Below is a small trained network, with its code and all its weights. Each question gives an input and a class and asks what happens when units are switched off, that is, made to give their printed mean instead of their output.

import numpy as np


def w(rows, s, z=0):
    codes = np.array(rows[::2]) - 128.0
    scale = np.full(codes.shape[1], s)
    scale[-1] = z or s
    return codes * scale


def norm(h):
    return h / np.sqrt((h * h).mean(-1, keepdims=True) + 1e-5)


def f(y):
    return y / 2 * (1 + np.tanh(0.7978845608 * (y + 0.044715 * y**3)))


def log_softmax(a):
    a = a - a.max(-1, keepdims=True)
    return a - np.log(np.exp(a).sum(-1, keepdims=True))


def net(x, mask):
    res = np.array(x, float).reshape(1, 3) / 4 @ E
    u = 0
    for l in range(2):
        y = f(norm(res) @ A[l][:, :-1].T + A[l][:, -1])
        res = res + np.where(mask[u : u + 12], y, B[l][:, -1]) @ B[l][:, :-1]
        u += 12
    return log_softmax(norm(res)[-1] @ U[:, :-1].T + U[:, -1])


A, B = {}, {}
E = w([
[187,17,93,152,213,175,121],'x0',
[149,155,113,67,189,80,89],'x1',
[254,201,164,244,138,73,123],'x2',
],0.0089)
A[0] = w([
[106,87,104,83,126,168,192,106],'0.n0',
[128,151,79,195,54,216,196,2],'0.n1',
[157,113,60,199,208,181,35,77],'0.n2',
[211,158,75,17,146,70,85,66],'0.n3',
[117,185,169,58,75,111,152,195],'0.n4',
[113,89,187,189,49,196,135,89],'0.n5',
[133,165,75,84,207,67,71,35],'0.n6',
[126,134,127,127,131,136,114,132],'0.n7',
[139,139,99,179,97,228,254,65],'0.n8',
[61,153,151,157,162,132,160,38],'0.n9',
[136,140,134,70,204,51,86,22],'0.n10',
[160,199,100,207,154,97,176,139],'0.n11',
],0.0075,0.0049)
B[0] = w([
[133,115,103,89,162,28,152,175],'0.n0',
[97,170,160,156,161,152,110,164],'0.n1',
[113,124,79,139,58,132,66,185],'0.n2',
[32,150,174,207,173,237,144,185],'0.n3',
[137,106,30,160,139,127,82,254],'0.n4',
[104,169,164,108,254,200,57,200],'0.n5',
[79,132,149,192,124,195,152,165],'0.n6',
[117,117,134,155,115,132,127,130],'0.n7',
[53,188,103,139,184,167,127,184],'0.n8',
[216,137,126,103,152,153,78,109],'0.n9',
[75,172,151,174,154,204,150,156],'0.n10',
[82,39,193,64,107,24,166,247],'0.n11',
],0.0076,0.005)
A[1] = w([
[123,46,191,144,130,65,177,113],'1.n0',
[231,184,236,229,182,111,143,56],'1.n1',
[124,193,127,102,75,139,106,72],'1.n2',
[132,60,102,154,178,130,169,111],'1.n3',
[117,179,180,162,174,189,178,108],'1.n4',
[222,129,151,177,133,74,155,2],'1.n5',
[245,77,104,176,195,179,153,104],'1.n6',
[155,127,67,200,69,159,158,149],'1.n7',
[202,142,23,152,218,132,152,115],'1.n8',
[130,247,133,138,75,98,130,145],'1.n9',
[142,154,122,108,223,39,21,87],'1.n10',
[61,96,102,105,117,130,120,191],'1.n11',
],0.011,0.0067)
B[1] = w([
[122,156,145,157,121,36,112,186],'1.n0',
[94,102,132,25,192,183,213,254],'1.n1',
[167,118,85,141,166,159,88,142],'1.n2',
[111,217,99,131,35,132,111,168],'1.n3',
[57,223,142,179,194,127,123,200],'1.n4',
[174,67,160,57,96,101,217,173],'1.n5',
[130,98,64,67,125,208,67,185],'1.n6',
[112,167,138,164,120,1,111,145],'1.n7',
[125,190,129,164,92,81,81,150],'1.n8',
[178,38,44,114,127,224,53,221],'1.n9',
[56,173,197,227,64,98,135,168],'1.n10',
[221,133,206,162,145,90,173,244],'1.n11',
],0.0087,0.0076)
U = w([
[150,53,190,39,142,69,218,150],'0',
[88,165,149,134,230,237,111,161],'1',
[201,79,59,124,65,134,26,148],'2',
[121,189,219,249,126,50,118,204],'3',
[141,145,139,162,83,133,162,2],'4',
],0.021,0.0073)

Each question gives the input, the list of numbers given to net, and the class t.
The units are the neurons (one row each of A and B). Each row of codes is followed by its name. A weight is (code - 128) times the scale printed after its matrix; where a second scale follows, it is the last column's (A, B and U).
mask holds one flag per neuron, layer by layer. A switched-off neuron (its flag False) gives its mean, the last column of its row in B, instead of its output. The means were averaged over made-up inputs and are rounded, as every weight is.
A unit's drop is (log p(t) with every unit on - log p(t) with that unit switched off) / (log p(t) with every unit on - log p(t) with every unit switched off).
The circuit of an input: a set's keep is (log p(t) with only the set's units on - log p(t) with every unit switched off) / (log p(t) with every unit on - log p(t) with every unit switched off). Starting from the 12 units with the biggest drops (on a tie, the unit counted first), units are removed one at a time, each time the one whose removal leaves the highest keep (on an exact tie, the one counted first), for as long as the keep stays at least 0.8.
circuit, biggest first: the units of the circuit, biggest drop first
top k neurons: the k neurons with the biggest drops, biggest first
k most important neurons of layer l: the k neurons of layer l with the biggest drops, biggest first
input [-4,-8,7], class 1: top 3 neurons : (0.n5; 1.n1; 0.n8)
input [0,-3,1], class 3: circuit, biggest first : (1.n1)
input [7,5,-6], class 2: circuit, biggest first : (1.n1; 1.n4)
input [-4,-6,-6], class 0: top 2 neurons : (1.n11; 1.n4)
input [8,-8,8], class 0: circuit, biggest first : (1.n1; 1.n5)
input [-2,8,5], class 1: top 2 neurons : (0.n3; 1.n1)
input [7,-5,2], class 2: circuit, biggest first : (1.n6; 0.n2)
input [-8,8,4], class 1: circuit, biggest first : (0.n3; 1.n9)
input [4,2,0], class 2: top 2 neurons : (1.n6; 0.n11)
input [5,-8,-8], class 0: top 2 neurons : (0.n0; 1.n11)
input [2,2,-4], class 0: 2 most important neurons of layer 0 : (0.n4; 0.n5)
input [7,5,-7], class 0: top 2 neurons : (0.n4; 1.n9)
input [1,3,2], class 3: 3 most important neurons of layer 1 : (1.n9; 1.n6; 1.n1)
input [-4,1,0], class 2: circuit, biggest first : (1.n9)
input [-6,4,-5], class 2: 2 most important neurons of layer 0 : (0.n11; 0.n5)
input [1,-6,-6], class 0: 2 most important neurons of layer 0 : (0.n0; 0.n3)
input [-6,6,5], class 1: top 3 neurons : (0.n3; 1.n9; 1.n1)
input [1,-3,-3], class 3: top 2 neurons : (0.n0; 1.n1)
input [-7,-6,8], class 0: top 2 neurons : (1.n1; 0.n11)
input [-1,6,-7], class 0: top neuron : (1.n11)
input [-1,-3,-3], class 3: 2 most important neurons of layer 0 : (0.n0; 0.n5)
